Below are the code and all the weights of a small trained network. Each question names an input and a target symbol and asks about switching units off, where a switched-off unit gives its printed mean instead of its output.

import numpy as np


def w(rows, s, z=0):
    codes = np.array(rows[::2]) - 128.0
    scale = np.full(codes.shape[1], s)
    scale[-1] = z or s
    return codes * scale


def f(y):
    return np.maximum(y, 0)


def softmax(a):
    e = np.exp(a - a.max(-1, keepdims=True))
    return e / e.sum(-1, keepdims=True)


def log_softmax(a):
    a = a - a.max(-1, keepdims=True)
    return a - np.log(np.exp(a).sum(-1, keepdims=True))


def net(x, mask):
    ids = ['αημπστφω'.index(c) for c in x.split()]
    T = len(ids)
    res = E[ids] + P[:T]
    u = 0
    for l in range(3):
        r = res
        for j in range(3):
            rows = slice(2 * j, 2 * j + 2)
            q, k, v = (r @ M[l][rows].T for M in (Q, K, V))
            z = softmax(np.where(np.tri(T) > 0, q @ k.T / 2**0.5, -1e9)) @ v
            o = O[l][rows]
            res = res + np.where(mask[u + j], z, o[:, -1]) @ o[:, :-1]
        u += 3
        y = f(res @ A[l][:, :-1].T + A[l][:, -1])
        res = res + np.where(mask[u : u + 4], y, B[l][:, -1]) @ B[l][:, :-1]
        u += 4
    return log_softmax(res[-1] @ U[:, :-1].T + U[:, -1])


Q, K, V, O, A, B = {}, {}, {}, {}, {}, {}
E = w([
[152,22,125,235,198,104,77,123,77],'α',
[67,123,90,188,144,66,121,58,31],'η',
[174,155,74,168,137,64,84,135,30],'μ',
[141,40,97,195,144,153,85,143,56],'π',
[147,137,127,48,190,181,177,59,156],'σ',
[74,75,224,108,218,69,93,150,103],'τ',
[100,79,50,26,68,110,164,127,113],'φ',
[54,78,111,88,82,250,118,68,133],'ω',
],0.012)
P = w([
[252,170,247,194,69,26,156,22,163],'0',
[175,139,73,42,172,173,147,228,56],'1',
[164,175,157,144,154,124,202,97,189],'2',
[134,167,42,30,213,160,162,149,87],'3',
[103,130,165,167,143,95,184,96,168],'4',
[96,156,39,9,174,147,135,140,91],'5',
[112,161,175,164,128,104,122,73,163],'6',
[28,144,69,28,103,155,124,159,43],'7',
[93,125,161,199,80,88,104,95,166],'8',
[1,135,95,29,66,182,130,161,71],'9',
[78,158,165,175,93,61,153,104,176],'10',
],0.0085)
Q[0] = w([
[175,218,190,132,56,96,85,151,114],'L0H1',
[126,70,85,124,217,170,181,139,202],'L0H1',
[125,130,175,77,54,76,63,121,141],'L0H2',
[28,119,81,107,178,128,79,109,136],'L0H2',
[90,125,183,44,93,168,147,125,87],'L0H3',
[166,194,223,255,78,86,158,101,242],'L0H3',
],0.0067)
K[0] = w([
[82,138,121,88,166,209,126,99,144],'L0H1',
[171,110,167,105,103,104,132,165,148],'L0H1',
[179,92,112,137,134,125,95,152,149],'L0H2',
[99,156,80,104,83,137,138,115,142],'L0H2',
[113,150,180,118,91,112,83,116,111],'L0H3',
[255,187,173,156,177,128,196,164,90],'L0H3',
],0.0098)
V[0] = w([
[36,166,83,119,122,148,171,74,198],'L0H1',
[177,140,176,50,85,69,157,112,97],'L0H1',
[138,83,180,109,205,74,130,80,173],'L0H2',
[150,188,97,151,231,125,140,172,138],'L0H2',
[92,163,140,155,238,125,146,193,183],'L0H3',
[205,119,107,102,106,4,254,144,136],'L0H3',
],0.006)
O[0] = w([
[122,53,122,110,112,109,96,61,209,2],'L0H1',
[31,187,102,125,197,96,212,100,73,193],'L0H1',
[101,156,145,230,168,115,175,120,188,162],'L0H2',
[85,206,154,164,114,112,55,255,169,69],'L0H2',
[87,223,114,78,97,128,97,105,209,20],'L0H3',
[196,86,115,167,50,99,229,247,149,58],'L0H3',
],0.0058,0.0029)
A[0] = w([
[166,142,177,216,78,17,98,78,35,253],'L0N1',
[115,93,159,170,254,80,140,101,121,134],'L0N2',
[92,114,98,74,180,225,139,103,28,238],'L0N3',
[24,91,73,228,138,117,69,157,127,189],'L0N4',
],0.0055,0.0026)
B[0] = w([
[116,76,130,121,203,179,175,124,117,202],'L0N1',
[118,73,104,58,90,89,115,155,123,189],'L0N2',
[194,133,94,79,132,21,136,119,104,254],'L0N3',
[254,232,153,102,146,146,109,89,158,181],'L0N4',
],0.0087,0.0099)
Q[1] = w([
[121,209,113,117,178,2,117,191,130],'L1H1',
[161,185,98,127,109,120,5,105,97],'L1H1',
[151,154,132,97,73,116,172,109,121],'L1H2',
[137,164,189,113,66,200,129,79,194],'L1H2',
[62,213,142,130,81,124,172,117,137],'L1H3',
[73,130,16,69,128,97,98,76,135],'L1H3',
],0.0072)
K[1] = w([
[97,146,97,77,77,141,83,133,174],'L1H1',
[46,121,165,101,136,106,2,97,127],'L1H1',
[92,169,85,146,112,44,81,99,41],'L1H2',
[76,97,56,98,194,155,167,146,87],'L1H2',
[145,167,187,165,133,179,108,150,124],'L1H3',
[146,124,191,163,121,104,145,93,139],'L1H3',
],0.0076)
V[1] = w([
[255,177,11,170,115,84,165,58,233],'L1H1',
[172,119,237,154,226,27,94,142,106],'L1H1',
[111,207,177,189,39,193,115,110,235],'L1H2',
[126,90,125,208,105,203,161,94,60],'L1H2',
[193,117,236,254,112,173,63,108,162],'L1H3',
[153,156,96,100,193,54,107,105,115],'L1H3',
],0.0054)
O[1] = w([
[134,105,254,101,11,162,170,100,64,143],'L1H1',
[157,200,179,155,145,107,179,180,158,174],'L1H1',
[166,119,112,61,116,172,97,71,143,4],'L1H2',
[144,53,152,129,190,171,94,171,110,130],'L1H2',
[168,113,180,134,161,142,118,178,161,62],'L1H3',
[74,201,154,138,84,104,163,125,120,177],'L1H3',
],0.0079,0.016)
A[1] = w([
[178,67,85,51,190,126,127,138,71,86],'L1N1',
[138,113,55,254,208,120,125,61,122,252],'L1N2',
[181,174,206,176,86,117,180,68,233,121],'L1N3',
[96,148,69,78,126,69,171,71,132,85],'L1N4',
],0.0053,0.0033)
B[1] = w([
[158,67,119,89,115,212,139,155,62,214],'L1N1',
[44,101,211,42,116,67,145,197,162,222],'L1N2',
[138,28,112,93,120,99,97,194,114,172],'L1N3',
[185,167,163,151,181,204,62,254,152,255],'L1N4',
],0.0076,0.0073)
Q[2] = w([
[208,93,75,88,172,207,2,133,105],'L2H1',
[149,62,139,199,111,143,121,92,160],'L2H1',
[68,187,184,203,141,89,181,195,85],'L2H2',
[101,127,210,153,88,35,149,143,173],'L2H2',
[153,112,62,57,187,142,79,154,55],'L2H3',
[58,166,157,216,84,53,172,108,111],'L2H3',
],0.0081)
K[2] = w([
[130,236,69,2,148,50,68,162,108],'L2H1',
[173,33,183,98,159,110,170,245,149],'L2H1',
[128,106,149,116,101,95,157,42,212],'L2H2',
[190,122,223,146,141,67,176,115,197],'L2H2',
[111,196,51,92,16,178,29,149,174],'L2H3',
[102,5,140,48,80,58,219,112,165],'L2H3',
],0.0064)
V[2] = w([
[123,189,139,169,242,117,114,247,115],'L2H1',
[87,204,151,209,86,51,152,111,100],'L2H1',
[79,230,36,121,54,78,159,139,125],'L2H2',
[107,147,100,157,161,134,148,115,108],'L2H2',
[200,192,109,148,73,204,204,125,93],'L2H3',
[37,131,111,141,238,141,192,2,47],'L2H3',
],0.0071)
O[2] = w([
[138,77,119,177,197,119,120,61,1,253],'L2H1',
[89,140,171,174,110,60,212,79,96,131],'L2H1',
[93,88,172,111,210,123,154,169,61,54],'L2H2',
[154,128,148,120,104,131,56,188,150,130],'L2H2',
[82,116,193,136,79,172,196,95,55,98],'L2H3',
[117,134,67,154,222,200,195,56,216,159],'L2H3',
],0.0085,0.016)
A[2] = w([
[133,127,140,109,121,214,152,69,190,93],'L2N1',
[2,137,105,137,136,170,179,173,207,52],'L2N2',
[142,164,154,98,62,113,121,140,213,116],'L2N3',
[132,93,70,209,180,160,78,124,171,2],'L2N4',
],0.0084,0.0033)
B[2] = w([
[175,189,148,192,95,119,82,254,184,202],'L2N1',
[201,96,240,121,107,191,98,81,187,254],'L2N2',
[25,42,2,176,106,111,48,92,95,230],'L2N3',
[150,93,65,14,70,112,144,48,91,233],'L2N4',
],0.0068,0.0063)
U = w([
[114,165,141,154,181,139,57,170,156,172],'α',
[100,166,111,51,167,107,149,74,157,45],'η',
[72,158,143,186,181,160,96,133,113,2],'μ',
[201,186,200,126,116,78,63,92,110,59],'π',
[174,219,233,88,148,133,142,93,144,210],'σ',
[145,250,143,61,190,3,116,196,182,170],'τ',
[40,115,147,35,81,41,126,163,123,166],'φ',
[96,118,136,24,214,155,33,138,110,176],'ω',
],0.0055,0.0045)

Each question gives the input, a string of symbols that net reads in full, and the target symbol t.
The units are the heads (2 rows each of Q, K, V and O) and the neurons (one row each of A and B). Each row of codes is followed by its name. A weight is (code - 128) times the scale printed after its matrix; where a second scale follows, it is the last column's (O, A, B and U).
mask holds one flag per unit, layer by layer, with each layer's heads first. A switched-off unit (its flag False) gives its mean, the last column of its rows in O or B, instead of its output. The means were averaged over made-up inputs and are rounded, as every weight is.
A unit's drop is (log p(t) with every unit on - log p(t) with that unit switched off) / (log p(t) with every unit on - log p(t) with every unit switched off).
The circuit of an input: a set's keep is (log p(t) with only the set's units on - log p(t) with every unit switched off) / (log p(t) with every unit on - log p(t) with every unit switched off). Starting from the 12 units with the biggest drops (on a tie, the unit counted first), units are removed one at a time, each time the one whose removal leaves the highest keep (on an exact tie, the one counted first), for as long as the keep stays at least 0.8.
circuit, biggest first: the units of the circuit, biggest drop first
most important unit: the unit with the biggest drop
k most important neurons: the k neurons with the biggest drops, biggest first
heads that matter: for each layer, one digit per head in row order, 1 if its drop is at least 0.15 and else 0, layers parted by /
input φ α π τ η, target σ: 3 most important neurons	L2N2; L0N1; L0N3
input η τ φ μ, target φ: most important unit	L0H3
input ω σ η σ ω η, target ω: circuit, biggest first	L1H2; L1N4; L1N1; L0N3
input η π α π, target π: circuit, biggest first	L0N1; L1H1; L2H3; L2H1
input ω α η ω ω τ ω φ, target ω: circuit, biggest first	L1N4; L1H1; L2H2
input η η τ φ η μ, target φ: circuit, biggest first	L2H3; L0H3; L2H1
input τ ω π, target τ: heads that matter	000 / 100 / 001
input μ α φ ω σ π π ω φ, target μ: 2 most important neurons	L0N1; L0N3
input φ τ α τ η τ, target τ: circuit, biggest first	L0N1; L1H1; L0N2; L2H1
input τ τ ω α σ σ π τ α ω ω, target τ: heads that matter	000 / 100 / 001
input μ σ μ ω ω π τ τ φ ω σ, target μ: 3 most important neurons	L0N1; L0N3; L0N4
input ω π ω η π π φ, target α: heads that matter	010 / 010 / 101
input α σ φ π σ, target π: 2 most important neurons	L0N1; L1N2
input μ α τ, target μ: heads that matter	101 / 000 / 100
input ω α τ α σ, target α: most important neuron	L2N3
input α ω τ α τ, target π: 2 most important neurons	L0N3; L1N2
input π τ ω σ ω τ π φ ω, target ω: 4 most important neurons	L0N3; L0N1; L0N4; L1N1
input ω π η τ ω α ω ω ω α η, target α: 4 most important neurons	L2N3; L0N3; L2N1; L1N4
input σ α η σ α, target φ: 3 most important neurons	L1N3; L1N4; L2N3
input μ η μ π σ σ α τ σ τ, target τ: most important unit	L1H1
input α π τ σ τ τ π μ ω π φ, target π: 2 most important neurons	L0N3; L1N2
input π τ φ τ φ, target ω: 2 most important neurons	L0N3; L0N1
input η σ α τ σ, target η: 2 most important neurons	L0N1; L0N3
input α η τ, target π: heads that matter	011 / 111 / 111
input ω φ ω τ μ, target α: 3 most important neurons	L2N3; L0N3; L2N1
input τ η π μ σ, target τ: heads that matter	000 / 100 / 001
input σ ω ω π ω α η τ τ, target φ: most important unit	L1N3
input η η ω, target η: 3 most important neurons	L0N1; L0N3; L2N4
input τ σ π μ α π ω ω π σ η, target τ: heads that matter	000 / 100 / 101
